Here is a tiny trained network, its code and every weight. The questions are about switching its units off for an input and a class, where a switched-off unit gives its printed mean instead of its output.

import numpy as np


def w(rows, s, z=0):
    codes = np.array(rows[::2]) - 128.0
    scale = np.full(codes.shape[1], s)
    scale[-1] = z or s
    return codes * scale


def norm(h):
    return h / np.sqrt((h * h).mean(-1, keepdims=True) + 1e-5)


def f(y):
    return y / 2 * (1 + np.tanh(0.7978845608 * (y + 0.044715 * y**3)))


def log_softmax(a):
    a = a - a.max(-1, keepdims=True)
    return a - np.log(np.exp(a).sum(-1, keepdims=True))


def net(x, mask):
    res = np.array(x, float).reshape(1, 7) / 4 @ E
    u = 0
    for l in range(4):
        y = f(norm(res) @ A[l][:, :-1].T + A[l][:, -1])
        res = res + np.where(mask[u : u + 3], y, B[l][:, -1]) @ B[l][:, :-1]
        u += 3
    return log_softmax(norm(res)[-1] @ U[:, :-1].T + U[:, -1])


A, B = {}, {}
E = w([
[112,209,151,63,77,16],'x0',
[141,124,253,83,237,111],'x1',
[127,143,116,112,137,144],'x2',
[127,123,134,131,120,127],'x3',
[130,115,137,138,120,117],'x4',
[129,131,121,117,130,134],'x5',
[130,119,139,146,120,115],'x6',
],0.0052)
A[0] = w([
[119,1,90,172,231,241,88],'0.n1',
[136,106,198,135,233,148,2],'0.n2',
[213,47,251,99,207,183,51],'0.n3',
],0.0029,0.0006)
B[0] = w([
[243,184,164,119,166,113,253],'0.n1',
[65,60,113,155,176,138,174],'0.n2',
[144,133,138,108,253,119,224],'0.n3',
],0.0057,0.0023)
A[1] = w([
[54,117,178,185,44,55,255],'1.n1',
[128,133,253,112,215,104,84],'1.n2',
[234,104,174,199,183,186,216],'1.n3',
],0.0038,0.00062)
B[1] = w([
[178,138,46,26,197,139,180],'1.n1',
[6,158,81,63,182,119,255],'1.n2',
[223,143,2,50,89,128,245],'1.n3',
],0.0032,0.0028)
A[2] = w([
[202,95,87,223,49,246,5],'2.n1',
[122,94,183,28,218,71,11],'2.n2',
[211,252,78,116,165,172,225],'2.n3',
],0.004,0.0014)
B[2] = w([
[26,33,12,213,125,161,230],'2.n1',
[16,137,135,167,79,173,255],'2.n2',
[120,4,114,182,69,66,252],'2.n3',
],0.0041,0.0024)
A[3] = w([
[171,105,177,90,210,146,244],'3.n1',
[127,1,86,173,200,209,251],'3.n2',
[218,113,49,117,53,109,213],'3.n3',
],0.0085,0.0024)
B[3] = w([
[169,238,177,145,101,67,198],'3.n1',
[187,109,139,254,203,249,254],'3.n2',
[134,28,58,28,45,108,213],'3.n3',
],0.0061,0.0092)
U = w([
[168,18,37,210,109,235,163],'0',
[203,185,210,220,237,189,163],'1',
[70,117,159,155,94,154,11],'2',
[95,144,137,144,102,152,13],'3',
[63,117,175,148,83,173,3],'4',
[76,135,134,146,111,153,2],'5',
[123,83,59,28,3,63,185],'6',
[24,220,202,67,152,27,169],'7',
],0.013,0.0082)

Each question gives the input, the list of numbers given to net, and the class t.
The units are the neurons (one row each of A and B). Each row of codes is followed by its name. A weight is (code - 128) times the scale printed after its matrix; where a second scale follows, it is the last column's (A, B and U).
mask holds one flag per neuron, layer by layer. A switched-off neuron (its flag False) gives its mean, the last column of its row in B, instead of its output. The means were averaged over made-up inputs and are rounded, as every weight is.
A unit's drop is (log p(t) with every unit on - log p(t) with that unit switched off) / (log p(t) with every unit on - log p(t) with every unit switched off).
The circuit of an input: a set's keep is (log p(t) with only the set's units on - log p(t) with every unit switched off) / (log p(t) with every unit on - log p(t) with every unit switched off). Starting from all 12 units, units are removed one at a time, each time the one whose removal leaves the highest keep (on an exact tie, the one counted first), for as long as the keep stays at least 0.8.
circuit, biggest first: the units of the circuit, biggest drop first
most important unit: the unit with the biggest drop
top k neurons: the k neurons with the biggest drops, biggest first
k most important neurons of layer l: the k neurons of layer l with the biggest drops, biggest first
drop when u is switched off: that unit's drop, to one decimal
input [6,1,-1,6,5,5,8], class 7: circuit, biggest first => (3.n2, 3.n3)
input [1,0,3,0,-6,-6,-6], class 6: top 4 neurons => (3.n2, 0.n3, 1.n2, 2.n1)
input [-7,1,-3,4,-1,1,2], class 1: top neuron => (0.n3)
input [-2,1,2,-2,3,3,-8], class 1: top 2 neurons => (0.n3, 3.n1)
input [0,1,3,-1,6,-1,8], class 1: top 2 neurons => (3.n3, 2.n1)
input [2,1,4,8,8,-6,-7], class 7: 2 most important neurons of layer 3 => (3.n2, 3.n3)
input [1,5,8,7,-1,-1,-7], class 7: top 2 neurons => (3.n2, 2.n1)
input [2,0,3,5,-3,-5,-6], class 6: top 2 neurons => (0.n3, 3.n2)
input [3,1,-2,-7,-8,-8,-6], class 7: top 2 neurons => (3.n2, 3.n3)
input [1,7,-8,-6,6,-1,5], class 7: top 3 neurons => (3.n2, 2.n1, 1.n2)
input [1,-5,7,-6,6,4,-5], class 6: top 3 neurons => (3.n2, 3.n3, 0.n2)
input [-3,1,-5,1,-5,6,-3], class 1: top 2 neurons => (0.n3, 3.n1)
input [1,-4,7,-4,-7,-6,1], class 6: drop when 3.n2 is switched off => 0.4
input [3,-4,-2,-7,7,5,-5], class 6: most important unit => 3.n2
input [5,4,-4,-8,1,-8,3], class 7: drop when 3.n2 is switched off => 0.7
input [1,-3,0,1,-4,1,4], class 6: drop when 0.n3 is switched off => 0.0
